Below are the code and all the weights of a small trained network. Each question names an input and a class and asks about switching units off, where a switched-off unit gives its printed mean instead of its output.

import numpy as np


def w(rows, s, z=0):
    codes = np.array(rows[::2]) - 128.0
    scale = np.full(codes.shape[1], s)
    scale[-1] = z or s
    return codes * scale


def f(y):
    return np.maximum(y, 0)


def log_softmax(a):
    a = a - a.max(-1, keepdims=True)
    return a - np.log(np.exp(a).sum(-1, keepdims=True))


def net(x, mask):
    res = np.array(x, float).reshape(1, 6) / 4 @ E
    y = f(res @ A[0][:, :-1].T + A[0][:, -1])
    res = res + np.where(mask, y, B[0][:, -1]) @ B[0][:, :-1]
    return log_softmax(res[-1] @ U[:, :-1].T + U[:, -1])


A, B = {}, {}
E = w([
[57,154,132,49,253],'x0',
[158,38,70,32,108],'x1',
[249,175,121,115,181],'x2',
[126,69,72,214,188],'x3',
[151,41,253,132,159],'x4',
[128,128,129,129,128],'x5',
],0.0042)
A[0] = w([
[151,81,203,124,134,1],'N0',
[17,87,134,145,72,17],'N1',
[109,188,167,200,146,17],'N2',
[148,70,204,125,143,34],'N3',
[130,99,97,169,159,72],'N4',
[71,145,128,74,226,2],'N5',
[152,65,79,62,117,26],'N6',
[112,135,130,112,157,51],'N7',
[84,150,124,74,198,22],'N8',
[129,175,59,121,107,40],'N9',
[124,169,166,78,84,57],'N10',
[105,173,198,201,155,58],'N11',
[190,154,123,125,152,59],'N12',
[167,113,128,170,62,31],'N13',
[96,182,30,126,104,9],'N14',
[122,164,53,134,108,10],'N15',
[41,98,129,134,85,47],'N16',
[56,101,142,129,94,43],'N17',
[87,140,129,85,205,22],'N18',
[117,121,126,124,125,77],'N19',
[135,57,111,58,116,63],'N20',
[103,215,162,199,141,20],'N21',
[140,109,106,172,157,96],'N22',
[92,117,130,127,107,86],'N23',
[114,173,76,119,102,66],'N24',
[131,168,176,70,86,31],'N25',
[168,120,123,169,40,26],'N26',
[150,51,246,139,166,9],'N27',
[120,185,175,55,65,38],'N28',
[222,151,123,112,165,35],'N29',
[176,114,124,176,54,15],'N30',
[132,110,131,124,115,91],'N31',
[159,45,71,52,120,5],'N32',
[159,113,125,161,62,7],'N33',
[232,169,129,122,174,9],'N34',
[131,79,77,201,176,41],'N35',
[122,63,72,194,196,43],'N36',
],0.011,0.0056)
B[0] = w([
[59,145,93,181,155,166],'N0',
[227,149,49,107,188,191],'N1',
[132,116,97,100,20,171],'N2',
[85,181,109,189,140,199],'N3',
[135,165,172,106,130,166],'N4',
[185,58,168,216,125,214],'N5',
[134,133,111,114,22,178],'N6',
[141,103,152,154,131,134],'N7',
[166,72,170,192,133,190],'N8',
[85,161,103,186,136,171],'N9',
[134,176,203,99,138,163],'N10',
[118,114,82,97,24,214],'N11',
[185,139,85,116,153,161],'N12',
[168,82,174,183,130,177],'N13',
[70,201,112,200,142,189],'N14',
[71,164,93,181,140,157],'N15',
[202,152,68,111,174,180],'N16',
[166,125,73,109,176,161],'N17',
[165,73,157,189,127,189],'N18',
[136,132,121,124,129,128],'N19',
[129,145,91,106,36,198],'N20',
[131,111,94,87,12,188],'N21',
[101,143,167,96,143,178],'N22',
[143,126,105,115,156,145],'N23',
[97,166,119,181,134,172],'N24',
[142,189,212,88,129,158],'N25',
[152,50,177,185,138,191],'N26',
[65,201,93,217,142,252],'N27',
[129,191,233,84,149,182],'N28',
[181,119,47,103,188,181],'N29',
[174,68,178,193,132,183],'N30',
[121,129,130,145,123,134],'N31',
[126,122,97,112,4,192],'N32',
[136,66,169,177,153,155],'N33',
[227,155,51,102,182,182],'N34',
[144,193,205,89,135,197],'N35',
[152,190,232,74,122,218],'N36',
],0.035,0.0028)
U = w([
[152,68,160,165,128,100],'0',
[124,128,119,113,122,248],'1',
[83,168,105,160,133,99],'2',
[125,118,108,90,61,93],'3',
[179,130,84,91,166,100],'4',
[127,157,196,77,134,103],'5',
[2,28,113,39,184,129],'6',
],0.0081,0.017)

Each question gives the input, the list of numbers given to net, and the class t.
The units are the neurons (one row each of A and B). Each row of codes is followed by its name. A weight is (code - 128) times the scale printed after its matrix; where a second scale follows, it is the last column's (A, B and U).
mask holds one flag per neuron, in row order. A switched-off neuron (its flag False) gives its mean, the last column of its row in B, instead of its output. The means were averaged over made-up inputs and are rounded, as every weight is.
A unit's drop is (log p(t) with every unit on - log p(t) with that unit switched off) / (log p(t) with every unit on - log p(t) with every unit switched off).
The circuit of an input: a set's keep is (log p(t) with only the set's units on - log p(t) with every unit switched off) / (log p(t) with every unit on - log p(t) with every unit switched off). Starting from the 12 units with the biggest drops (on a tie, the unit counted first), units are removed one at a time, each time the one whose removal leaves the highest keep (on an exact tie, the one counted first), for as long as the keep stays at least 0.8.
circuit, biggest first: the units of the circuit, biggest drop first
top k neurons: the k neurons with the biggest drops, biggest first
drop of u: that unit's drop, to one decimal
input [-5,-3,6,7,-6,-1], class 5: circuit, biggest first	[N35 N36]
input [-4,-3,0,-8,5,-3], class 5: top 3 neurons	[N28 N25 N10]
input [-5,-6,-5,0,-2,-3], class 3: top 3 neurons	[N21 N11 N2]
input [-4,-7,-7,-3,-1,6], class 3: top 2 neurons	[N21 N11]
input [8,-7,7,-8,5,5], class 0: top 2 neurons	[N5 N8]
input [-4,7,-8,-7,7,-3], class 4: circuit, biggest first	[N1]
input [-2,-6,-7,-2,8,4], class 2: top 2 neurons	[N27 N3]
input [-3,8,4,-6,6,-3], class 3: top 3 neurons	[N32 N20 N6]
input [3,8,1,7,7,-2], class 3: top 2 neurons	[N32 N20]
input [7,-4,8,6,7,6], class 4: top 2 neurons	[N34 N29]
input [-8,-8,-1,5,-8,5], class 0: top 3 neurons	[N26 N30 N13]
input [-7,6,6,6,0,5], class 0: top 3 neurons	[N30 N26 N13]
input [4,-1,-6,-3,1,5], class 4: top 2 neurons	[N1 N16]
input [7,-5,5,-8,2,-6], class 5: circuit, biggest first	[N28]
input [5,0,3,6,5,3], class 5: circuit, biggest first	[N36 N35]
input [-5,-7,1,4,-4,6], class 3: circuit, biggest first	[N21 N2]
input [6,-6,-7,1,2,-5], class 4: circuit, biggest first	[N1 N16]
input [-2,-7,-6,-1,-1,-1], class 3: circuit, biggest first	[N21 N11]
input [5,-4,-6,-5,-1,-3], class 4: circuit, biggest first	[N1 N16 N17]
input [-4,-1,-4,6,-8,-1], class 2: circuit, biggest first	[N14]
input [6,-4,-8,-1,-1,6], class 4: circuit, biggest first	[N1 N16]
input [0,7,5,8,0,-1], class 5: drop of N33	0.0
